Below are the code and all the weights of a small trained network. Each question names an input and a target symbol and asks about switching units off, where a switched-off unit gives its printed mean instead of its output.

import numpy as np


def w(rows, s, z=0):
    codes = np.array(rows[::2]) - 128.0
    scale = np.full(codes.shape[1], s)
    scale[-1] = z or s
    return codes * scale


def norm(h):
    return h / np.sqrt((h * h).mean(-1, keepdims=True) + 1e-5)


def softmax(a):
    e = np.exp(a - a.max(-1, keepdims=True))
    return e / e.sum(-1, keepdims=True)


def log_softmax(a):
    a = a - a.max(-1, keepdims=True)
    return a - np.log(np.exp(a).sum(-1, keepdims=True))


def net(x, mask):
    ids = ['βγδηθλξτφψ'.index(c) for c in x.split()]
    T = len(ids)
    res = E[ids] + P[:T]
    u = 0
    for l in range(2):
        r = norm(res)
        for j in range(3):
            rows = slice(3 * j, 3 * j + 3)
            q, k, v = (r @ M[l][rows].T for M in (Q, K, V))
            z = softmax(np.where(np.tri(T) > 0, q @ k.T / 3**0.5, -1e9)) @ v
            o = O[l][rows]
            res = res + np.where(mask[u + j], z, o[:, -1]) @ o[:, :-1]
        u += 3
    return log_softmax(norm(res)[-1] @ U[:, :-1].T + U[:, -1])


Q, K, V, O = {}, {}, {}, {}
E = w([
[159,158,95,129,131,133,149],'β',
[161,159,96,129,133,132,148],'γ',
[166,156,100,132,132,138,146],'δ',
[158,39,151,2,105,166,95],'η',
[167,159,102,135,131,147,147],'θ',
[140,156,80,121,153,123,101],'λ',
[112,147,122,129,189,145,134],'ξ',
[103,110,89,127,158,91,166],'τ',
[58,119,130,143,115,138,80],'φ',
[118,165,149,96,137,76,136],'ψ',
],0.033)
P = w([
[133,203,104,253,163,96,134],'0',
[139,191,103,215,160,108,139],'1',
[124,183,104,190,160,110,141],'2',
[121,179,100,162,147,123,145],'3',
[118,172,100,142,143,127,141],'4',
[122,165,103,124,139,134,141],'5',
[117,162,101,106,136,140,141],'6',
[119,149,105,93,132,142,140],'7',
[124,141,105,78,134,148,136],'8',
[124,131,110,67,130,152,133],'9',
[130,119,121,56,131,159,126],'10',
[123,116,119,41,127,165,128],'11',
[127,106,122,24,124,171,126],'12',
],0.019)
Q[0] = w([
[162,175,101,108,113,176,127],'L0H1',
[124,156,67,110,253,147,131],'L0H1',
[111,126,149,126,124,163,97],'L0H1',
[98,143,124,126,191,138,100],'L0H2',
[147,169,103,87,148,115,100],'L0H2',
[173,176,72,100,119,157,85],'L0H2',
[139,122,186,154,101,90,125],'L0H3',
[162,114,160,138,114,126,130],'L0H3',
[125,157,128,125,129,139,117],'L0H3',
],0.029)
K[0] = w([
[92,98,99,22,166,176,156],'L0H1',
[125,39,166,21,72,132,127],'L0H1',
[162,142,56,150,124,113,117],'L0H1',
[55,21,211,115,111,110,175],'L0H2',
[123,65,168,5,167,128,107],'L0H2',
[93,67,117,12,161,163,119],'L0H2',
[135,193,111,234,146,106,153],'L0H3',
[112,117,95,214,144,105,138],'L0H3',
[104,108,116,41,119,124,153],'L0H3',
],0.016)
V[0] = w([
[107,91,9,113,158,95,148],'L0H1',
[95,35,101,175,54,11,159],'L0H1',
[162,182,108,133,44,94,60],'L0H1',
[195,92,236,138,67,163,255],'L0H2',
[69,162,151,128,76,138,229],'L0H2',
[159,121,28,88,94,1,40],'L0H2',
[104,65,113,125,155,108,140],'L0H3',
[111,155,155,126,115,53,46],'L0H3',
[104,117,225,103,115,85,153],'L0H3',
],0.0098)
O[0] = w([
[78,23,139,164,159,51,195,200],'L0H1',
[121,125,42,107,1,89,173,47],'L0H1',
[161,142,198,127,53,153,144,121],'L0H1',
[87,194,116,55,66,223,192,7],'L0H2',
[76,195,179,173,160,214,150,108],'L0H2',
[161,95,209,146,44,28,137,175],'L0H2',
[114,113,56,114,72,69,154,113],'L0H3',
[119,202,136,154,157,153,128,128],'L0H3',
[125,176,79,137,57,77,36,74],'L0H3',
],0.0094,0.011)
Q[1] = w([
[167,147,132,123,131,101,219],'L1H1',
[171,127,163,151,178,113,163],'L1H1',
[159,128,73,168,107,126,153],'L1H1',
[186,28,111,72,180,107,133],'L1H2',
[155,141,124,136,194,7,29],'L1H2',
[133,105,206,121,121,170,156],'L1H2',
[209,108,191,106,150,111,166],'L1H3',
[109,213,135,135,137,115,178],'L1H3',
[126,146,118,144,55,108,93],'L1H3',
],0.02)
K[1] = w([
[135,60,170,156,130,117,153],'L1H1',
[108,102,205,106,172,154,138],'L1H1',
[117,113,100,163,87,189,67],'L1H1',
[103,28,116,62,133,141,87],'L1H2',
[93,100,206,4,115,133,91],'L1H2',
[204,102,98,178,194,136,139],'L1H2',
[77,108,115,38,182,101,111],'L1H3',
[174,154,131,96,66,145,132],'L1H3',
[157,197,69,194,103,115,100],'L1H3',
],0.018)
V[1] = w([
[111,79,192,139,89,182,106],'L1H1',
[174,133,118,111,111,137,87],'L1H1',
[104,159,122,61,168,130,103],'L1H1',
[72,47,171,224,118,180,42],'L1H2',
[77,194,177,185,141,97,209],'L1H2',
[112,76,8,166,114,183,141],'L1H2',
[108,175,160,67,110,75,104],'L1H3',
[81,92,157,95,156,84,98],'L1H3',
[165,66,161,149,107,152,179],'L1H3',
],0.016)
O[1] = w([
[130,112,176,160,116,128,177,52],'L1H1',
[107,95,146,95,109,134,146,93],'L1H1',
[147,180,110,73,97,154,152,122],'L1H1',
[74,124,129,179,34,197,139,164],'L1H2',
[98,122,110,6,94,138,117,142],'L1H2',
[83,95,149,141,136,147,211,2],'L1H2',
[165,105,95,107,170,154,90,102],'L1H3',
[132,143,73,110,109,128,113,214],'L1H3',
[145,129,156,124,75,125,175,123],'L1H3',
],0.016,0.012)
U = w([
[116,145,155,111,123,115,136,71],'β',
[162,143,186,97,124,189,171,218],'γ',
[180,185,62,46,109,109,78,207],'δ',
[94,113,112,148,45,195,93,212],'η',
[128,137,174,105,130,140,141,120],'θ',
[128,161,167,101,129,107,145,92],'λ',
[197,90,181,204,155,68,86,73],'ξ',
[108,63,29,86,125,78,191,128],'τ',
[106,161,97,164,253,177,119,64],'φ',
[137,105,119,114,135,135,118,2],'ψ',
],0.0075,0.0034)

Each question gives the input, a string of symbols that net reads in full, and the target symbol t.
The units are the heads (3 rows each of Q, K, V and O). Each row of codes is followed by its name. A weight is (code - 128) times the scale printed after its matrix; where a second scale follows, it is the last column's (O and U).
mask holds one flag per head, layer by layer. A switched-off head (its flag False) gives its mean, the last column of its rows in O, instead of its output. The means were averaged over made-up inputs and are rounded, as every weight is.
A unit's drop is (log p(t) with every unit on - log p(t) with that unit switched off) / (log p(t) with every unit on - log p(t) with every unit switched off).
The circuit of an input: a set's keep is (log p(t) with only the set's units on - log p(t) with every unit switched off) / (log p(t) with every unit on - log p(t) with every unit switched off). Starting from all 6 units, units are removed one at a time, each time the one whose removal leaves the highest keep (on an exact tie, the one counted first), for as long as the keep stays at least 0.8.
units of the circuit, in order: the units of the circuit, biggest drop first
unit that matters most: the unit with the biggest drop
heads that matter: for each layer, one digit per head in row order, 1 if its drop is at least 0.15 and else 0, layers parted by /
input λ λ λ λ λ, target ξ: unit that matters most -> L0H2
input λ γ ψ τ ψ ξ φ, target δ: units of the circuit, in order -> (L0H3; L1H2; L0H2)
input β τ ξ ξ λ λ, target φ: units of the circuit, in order -> (L0H2; L1H2; L0H3)
input ψ γ λ δ θ γ λ τ γ, target τ: heads that matter -> 100 / 000
input θ τ β, target τ: units of the circuit, in order -> (L1H2; L0H1)
input γ λ ξ β, target φ: units of the circuit, in order -> (L0H2; L1H2; L0H1)
input λ ξ λ θ ψ φ β γ, target η: heads that matter -> 000 / 010
input λ ψ ξ λ γ ψ γ ξ ψ λ λ λ, target ξ: units of the circuit, in order -> (L0H3; L0H2; L1H2)
input ξ θ β ψ φ λ τ β, target τ: heads that matter -> 101 / 000
input λ ξ τ λ ξ γ, target φ: units of the circuit, in order -> (L0H1; L0H2)
input λ θ γ τ γ λ, target τ: units of the circuit, in order -> (L0H1; L1H2)
input ψ δ λ η λ λ λ γ τ, target ξ: heads that matter -> 000 / 010
input φ θ η ξ δ λ η δ, target ξ: heads that matter -> 001 / 110
input ψ θ λ ξ λ ξ γ λ ξ τ ξ ξ, target τ: unit that matters most -> L0H1
input θ τ φ, target η: heads that matter -> 000 / 010
input λ ψ γ φ, target δ: units of the circuit, in order -> (L0H3; L1H2; L0H1)
input φ γ θ λ β γ λ γ, target ξ: heads that matter -> 010 / 000
input ψ γ λ η θ η λ λ γ φ, target ξ: heads that matter -> 001 / 011
input ξ λ λ γ ξ θ λ τ ψ η, target ξ: heads that matter -> 001 / 010
input ξ ψ ψ ψ θ β τ θ θ λ θ, target ξ: units of the circuit, in order -> (L0H2; L1H2)
input γ θ γ γ, target γ: units of the circuit, in order -> (L0H3; L1H3; L0H2)
input ξ τ γ, target τ: heads that matter -> 100 / 010
